Below are the code and all the weights of a small trained network. Each question names an input and a class and asks about switching units off, where a switched-off unit gives its printed mean instead of its output.

import numpy as np


def w(rows, s, z=0):
    codes = np.array(rows[::2]) - 128.0
    scale = np.full(codes.shape[1], s)
    scale[-1] = z or s
    return codes * scale


def f(y):
    return np.maximum(y, 0)


def log_softmax(a):
    a = a - a.max(-1, keepdims=True)
    return a - np.log(np.exp(a).sum(-1, keepdims=True))


def net(x, mask):
    res = np.array(x, float).reshape(1, 5) / 4 @ E
    y = f(res @ A[0][:, :-1].T + A[0][:, -1])
    res = res + np.where(mask, y, B[0][:, -1]) @ B[0][:, :-1]
    return log_softmax(res[-1] @ U[:, :-1].T + U[:, -1])


A, B = {}, {}
E = w([
[90,2,162,217,144],'x0',
[73,193,201,193,63],'x1',
[5,97,181,25,137],'x2',
[131,123,129,127,126],'x3',
[129,129,127,126,129],'x4',
],0.0088)
A[0] = w([
[107,145,140,158,72,97],'neuron 0',
[165,97,115,47,150,131],'neuron 1',
[73,96,195,64,108,58],'neuron 2',
[161,85,6,114,147,254],'neuron 3',
[148,241,95,47,90,108],'neuron 4',
[64,138,156,46,116,41],'neuron 5',
[177,112,89,59,177,134],'neuron 6',
[188,135,90,159,82,54],'neuron 7',
[179,129,151,153,123,39],'neuron 8',
[100,73,123,55,115,171],'neuron 9',
[69,23,144,199,176,117],'neuron 10',
[92,202,156,144,116,146],'neuron 11',
[100,191,170,188,106,100],'neuron 12',
[216,153,118,182,107,108],'neuron 13',
[130,188,199,142,23,34],'neuron 14',
],0.011,0.0053)
B[0] = w([
[181,98,151,121,161,161],'neuron 0',
[159,127,147,178,175,191],'neuron 1',
[201,95,120,106,95,206],'neuron 2',
[134,145,200,132,156,239],'neuron 3',
[88,125,76,255,84,245],'neuron 4',
[186,80,74,91,76,203],'neuron 5',
[164,120,156,160,167,203],'neuron 6',
[190,89,106,58,71,179],'neuron 7',
[196,117,110,87,122,148],'neuron 8',
[169,122,185,113,86,206],'neuron 9',
[141,149,92,199,85,235],'neuron 10',
[171,145,187,166,166,188],'neuron 11',
[161,73,190,106,172,187],'neuron 12',
[177,144,107,68,94,213],'neuron 13',
[142,56,142,122,205,187],'neuron 14',
],0.0097,0.011)
U = w([
[197,86,106,25,69,54],'0',
[113,119,99,225,113,95],'1',
[150,85,203,126,254,39],'2',
[134,136,162,111,139,254],'3',
[134,138,172,113,132,238],'4',
[80,140,142,81,160,141],'5',
[6,133,69,63,172,82],'6',
],0.0091,0.0093)

Each question gives the input, the list of numbers given to net, and the class t.
The units are the neurons (one row each of A and B). Each row of codes is followed by its name. A weight is (code - 128) times the scale printed after its matrix; where a second scale follows, it is the last column's (A, B and U).
mask holds one flag per neuron, in row order. A switched-off neuron (its flag False) gives its mean, the last column of its row in B, instead of its output. The means were averaged over made-up inputs and are rounded, as every weight is.
A unit's drop is (log p(t) with every unit on - log p(t) with that unit switched off) / (log p(t) with every unit on - log p(t) with every unit switched off).
The circuit of an input: a set's keep is (log p(t) with only the set's units on - log p(t) with every unit switched off) / (log p(t) with every unit on - log p(t) with every unit switched off). Starting from the 12 units with the biggest drops (on a tie, the unit counted first), units are removed one at a time, each time the one whose removal leaves the highest keep (on an exact tie, the one counted first), for as long as the keep stays at least 0.8.
circuit, biggest first: the units of the circuit, biggest drop first
k most important neurons: the k neurons with the biggest drops, biggest first
drop of u: that unit's drop, to one decimal
input [0,6,-8,6,3], class 0: circuit, biggest first	[neuron 13; neuron 7]
input [4,7,-4,2,4], class 2: circuit, biggest first	[neuron 12; neuron 14]
input [7,-4,-1,2,0], class 1: circuit, biggest first	[neuron 10]
input [3,-6,-2,2,-5], class 2: 2 most important neurons	[neuron 4; neuron 3]
input [8,3,8,7,5], class 0: circuit, biggest first	[neuron 2; neuron 5]
input [1,4,6,4,-2], class 0: circuit, biggest first	[neuron 5; neuron 2]
input [-1,7,-3,7,-5], class 2: circuit, biggest first	[neuron 14; neuron 12]
input [-4,8,-3,-3,-8], class 2: circuit, biggest first	[neuron 14; neuron 12]
input [4,-8,-5,0,-2], class 2: 3 most important neurons	[neuron 3; neuron 4; neuron 6]
input [1,-7,-5,3,-5], class 2: 3 most important neurons	[neuron 3; neuron 6; neuron 5]
input [8,1,6,-5,5], class 1: 2 most important neurons	[neuron 10; neuron 13]
input [3,-3,6,0,-3], class 0: circuit, biggest first	[neuron 2; neuron 5]
input [-3,5,-6,-2,4], class 0: 2 most important neurons	[neuron 13; neuron 7]
input [7,-2,2,-3,-2], class 1: circuit, biggest first	[neuron 10]
input [-7,4,8,3,8], class 0: 2 most important neurons	[neuron 5; neuron 2]
input [-4,4,7,5,1], class 0: 3 most important neurons	[neuron 5; neuron 2; neuron 3]
input [1,3,-6,-6,1], class 0: 3 most important neurons	[neuron 13; neuron 7; neuron 4]
input [0,-5,-2,-4,2], class 2: drop of neuron 11	-0.1
input [-8,-6,-4,2,3], class 1: drop of neuron 4	1.1
input [-8,-6,3,2,7], class 1: circuit, biggest first	[neuron 4]
input [-8,-4,-3,-3,-5], class 1: drop of neuron 4	1.0
input [-5,3,7,-2,-1], class 0: 3 most important neurons	[neuron 5; neuron 2; neuron 3]
